Rows and roughly how far along a hidden order each lies, from 0 to 12:
-1.57,-2.47,-4.06,-3.29,-1.27,-3.13,-9.22,-1.05,+5.07,-1.28,+7.95,-0.21,+0.26,+1.00,+0.01,-4.58,-0.17,+2.17,-5.88,-2.85,-0.05,-2.76,-1.37,+4.43,-1.17,-4.41,+1.28,+2.05,-0.24,-2.47,+7.10,-1.05,+3.10,-0.71,-1.87,+3.32,+4.34,+0.24,-5.31,+4.40,-4.54,+2.25,-1.13,+2.57,-3.31,-2.08,+0.56,-1.43,+0.12,-5.73,-4.69,+0.09,-2.25 => 12
+0.35,-1.01,+1.94,+1.94,-5.95,-5.44,+8.36,-5.88,-3.64,+1.10,-3.88,-1.44,-1.51,+1.36,+4.33,+4.54,-1.00,-1.35,+3.41,+2.62,-0.14,-0.22,+0.51,+0.51,-1.83,-1.10,+0.68,+1.80,-0.93,-0.18,+0.01,+1.60,-1.36,+1.18,+3.42,-2.44,-3.61,+2.02,-3.17,-5.78,+1.98,-1.75,-1.20,-1.99,-3.42,+1.99,-2.03,+1.15,+1.11,+2.82,-0.48,-4.31,-0.36 => 0
-0.54,-1.48,-6.12,-4.87,-1.91,-1.98,-1.08,-4.32,+1.74,+1.79,+2.45,-1.05,+0.27,-0.26,+3.29,-2.73,+0.09,+1.14,-1.27,-3.10,-0.21,-2.77,-0.47,+6.27,-3.36,-3.32,+4.14,+1.21,+0.98,-2.70,+3.98,+3.77,+2.24,+0.10,+0.59,+0.49,-1.91,+0.57,+0.45,+2.06,-4.92,+0.87,-3.38,+2.57,-2.07,-1.12,+1.23,-3.25,-2.83,-4.49,-2.51,-0.37,-2.92 => 9
-1.64,-0.93,-6.47,-0.43,-1.00,-0.98,+3.19,-2.26,-4.49,+1.45,+3.08,+0.33,+1.72,+0.20,-1.38,-1.49,-3.24,+1.13,+1.64,-2.19,-1.25,+3.36,+0.68,+0.84,-3.26,-2.10,-2.07,-2.01,+0.20,+1.52,-3.39,+0.49,+0.12,+2.47,-4.39,+0.38,+8.34,-2.86,+4.37,-1.78,-3.48,-2.86,-0.10,+3.84,-0.46,+1.95,-2.16,-0.97,-7.90,+8.03,+4.91,+2.34,-0.37 => 10
+1.36,+0.51,-3.84,-0.99,-2.35,+0.83,+5.26,-4.29,-6.32,+1.16,-1.04,+1.06,+0.74,-0.92,+2.09,+0.85,-1.49,+1.17,+4.66,-1.01,-1.34,+3.13,+0.11,-0.42,-2.69,+1.43,+2.22,-3.10,+0.40,+0.85,-4.70,+1.49,-0.47,+3.14,+0.13,-1.38,+5.37,-2.07,+6.82,-3.01,-2.37,-2.47,+0.21,+1.66,-0.04,+1.48,+0.56,-1.15,-5.18,+6.50,+5.68,+0.51,+1.07 => 8
-3.86,-1.43,-1.39,-0.26,-1.77,-6.55,-8.41,+1.14,+5.39,-0.11,+3.69,-0.13,-0.18,+1.02,+0.12,-5.06,-1.16,+0.70,-2.29,-1.90,-1.15,-0.97,-1.24,+0.64,-1.19,-3.51,-3.47,+5.47,-1.18,-1.99,+2.72,-2.73,+3.93,-1.87,-1.67,+0.85,+3.42,+0.83,-4.96,+2.67,-0.77,+0.75,-0.90,+0.93,-2.48,-2.53,-1.67,-0.15,+1.82,-2.69,-4.85,+0.07,-1.29 => 10
+1.53,-0.33,-4.53,+0.03,-4.55,-1.77,+3.69,-7.48,-6.10,+1.19,+0.33,-0.18,-1.66,-0.09,+6.00,-0.34,-1.00,+0.01,+1.86,-1.84,+0.04,-1.19,-0.20,+5.02,-1.86,-0.06,+5.50,-1.31,+0.04,-0.34,+0.46,+4.19,-2.29,+1.69,+2.10,-0.82,-0.03,+0.07,+2.18,-2.04,-2.45,-0.96,-2.35,+0.21,-2.10,+2.32,+0.64,-0.85,-2.40,+4.59,-0.49,-2.00,+0.58 => 5
+5.18,-0.62,+0.37,-0.74,-2.92,+0.61,+3.95,-5.47,-3.84,+0.81,-0.29,-1.01,+1.92,+1.12,+1.68,+2.91,-1.69,+2.71,+0.32,+2.16,+0.32,+0.64,+0.32,-0.34,+0.13,+3.21,+3.98,-4.80,-1.99,+0.92,-3.46,-0.11,-1.87,+3.81,+2.47,-0.62,+5.31,-0.86,+4.78,-6.48,-0.82,-0.22,+2.57,-0.83,-1.88,+2.86,+0.89,-0.22,-2.38,+3.96,+5.66,-1.20,+0.38 => 5

New part:
+4.24,-0.21,-2.02,-1.13,+0.25,-0.81,+0.35,-0.93,-0.19,-0.93,-2.61,-1.42,-1.12,+0.56,-0.58,+4.22,-0.35,+4.33,-1.53,+1.35,-1.21,+1.82,-3.94,-0.47,-0.71,+1.85,+0.96,-1.02,+0.96,-0.15,-0.34,+0.82,+0.64,-0.11,+0.94,-0.69,+0.50,+0.05,+0.27,-0.43,+1.43,+0.55,+0.77,-0.24 => 5
-0.46,-0.17,-2.09,-2.29,-2.27,-0.61,+5.47,+3.22,-0.46,-0.61,-1.09,-1.43,+1.15,+0.13,-0.91,-0.04,-0.58,-2.98,-0.25,-0.06,-0.86,+3.47,-2.00,-1.00,-0.19,-2.43,+0.28,+0.53,-1.40,-1.00,-0.96,+2.39,-0.06,+3.89,+4.11,+0.23,-1.28,+1.98,-0.35,+0.22,-0.58,-1.05,-0.30,-1.61 => 2
+5.72,-0.84,-0.87,-0.90,+1.39,+0.55,+3.37,+0.40,-0.89,-0.97,-0.14,-1.71,-2.53,-0.78,-1.54,+9.28,+0.94,+6.31,-0.71,+0.29,-0.30,+1.31,-2.81,-0.97,-0.47,+0.91,+0.28,-0.87,+1.72,+0.11,-1.05,+2.80,+1.07,-5.57,-0.46,+0.30,+1.49,+1.47,-0.13,+0.48,-2.62,+1.81,-0.79,+0.33 => 3
+1.92,-0.37,-0.82,+0.23,+2.65,-0.39,+3.14,-4.22,-0.48,-2.56,-1.54,-1.16,-2.08,-0.04,-0.41,-2.37,+1.59,+3.18,-1.49,+0.85,-3.21,+0.24,-0.38,-0.73,-0.85,+1.50,-0.63,+0.11,+0.11,-0.30,-1.29,+1.19,+0.52,-0.75,+0.23,-1.17,+0.94,-1.37,+0.13,-0.35,+0.39,+1.94,-1.38,+0.81 => 4
-4.42,-0.19,-0.08,-0.08,+0.05,+0.56,+4.03,+2.28,-0.04,-0.46,+0.76,+0.31,-0.18,+0.85,-1.65,-6.72,+1.01,-8.25,-1.20,-0.31,-1.75,-1.60,+0.17,-0.64,+0.09,-1.82,-0.48,-0.11,-2.35,+1.30,-1.37,+0.42,-0.88,+3.95,+1.68,-0.86,-1.46,+0.75,+0.08,-0.23,-0.52,-0.31,+0.13,-0.47 => 4
+0.99,-0.13,-1.07,-0.87,+2.21,-0.78,-3.04,-0.48,+0.25,-2.33,+0.12,+0.02,+0.45,-0.07,+0.92,-7.47,+0.55,+1.77,+1.90,-0.37,-2.01,-1.30,-0.97,-1.42,+1.29,-0.44,-1.09,+0.99,-1.68,-1.72,-1.29,-0.63,+0.16,+0.33,+1.01,+0.15,-0.56,-0.93,+0.42,-0.17,-0.21,+0.71,+0.10,-0.51 => 2
+1.51,+0.36,-1.76,-0.28,+1.28,-0.08,+2.06,-3.55,-0.39,-2.33,-0.85,-1.59,-1.28,-0.68,+2.78,-3.30,+0.03,+7.30,+0.74,-0.07,-2.11,+0.83,-1.47,-1.04,-0.78,+1.32,-1.48,+1.08,-0.77,-2.95,-0.72,+0.20,+0.66,+0.38,+0.10,-0.37,+1.16,-2.94,-0.74,-1.52,+1.01,+2.57,-0.74,+0.79 => 4
-3.04,+0.14,+0.32,-0.40,-0.59,+1.80,+8.54,+3.87,-0.07,-0.50,-0.48,-0.82,-0.74,+0.46,-2.01,-3.66,-0.65,-4.66,-2.90,+0.96,-3.84,+0.12,-1.15,-0.65,-1.84,-0.10,+0.18,+0.86,-1.97,+0.91,-0.24,+1.24,-0.51,+3.44,+0.65,-0.96,-0.52,-0.04,-0.03,-0.14,+1.71,+0.35,-1.68,-1.25 => 4
+7.22,-0.02,-0.75,-1.50,+1.57,-1.65,-1.72,+2.38,+0.63,-1.58,+0.76,+0.22,+0.45,+1.10,+1.92,-8.54,-0.61,+3.26,+3.03,-0.62,-4.22,-0.27,+1.80,-1.51,+1.17,-2.40,-0.73,+0.65,-0.41,-1.91,+0.71,+0.01,-0.31,+1.51,-0.73,+3.33,-0.75,+0.02,+0.41,+1.26,+0.60,+1.69,-1.06,-2.22 => 0
-3.51,+0.63,+0.30,-0.52,-1.40,+4.44,+3.77,+5.54,-0.57,+1.32,+1.51,-0.80,-1.18,-0.70,-2.69,+9.99,-0.88,+3.63,+0.36,-0.54,+3.96,+0.65,-7.47,-1.55,+0.21,+1.29,+0.27,-0.09,+1.08,-0.56,-0.55,+0.99,-0.37,-4.36,-1.40,-2.05,+0.63,+3.33,-0.48,-1.02,-3.91,-1.58,+3.72,+0.08 => 8
-9.99,+1.15,-0.68,+1.45,-0.59,+3.82,+2.99,-2.08,-0.54,+0.13,-2.63,-1.03,-1.84,+0.99,-2.46,+8.22,+1.38,-1.11,-3.99,+0.61,+1.41,+0.17,-8.66,-0.51,-1.04,+3.31,-0.23,-0.56,-0.55,+2.26,-0.80,-0.86,-1.40,+1.60,+2.23,-4.95,-0.80,+0.21,-0.23,-3.04,+1.19,-1.57,+5.01,+1.68 => 12
-0.48,+0.32,+0.64,+0.27,+2.72,+1.99,-0.80,+1.18,+0.69,-2.86,-0.81,+0.98,+0.08,-0.69,-0.93,-1.07,-1.63,+3.98,+1.60,+1.25,-1.18,-2.23,-2.80,-0.68,-0.07,+2.83,-0.08,+2.13,-0.37,-0.55,-0.68,-1.58,+0.23,-3.40,-3.44,-1.04,+0.68,-2.20,+1.48,-0.62,+2.06,-0.31,+0.22,+0.35 => 5
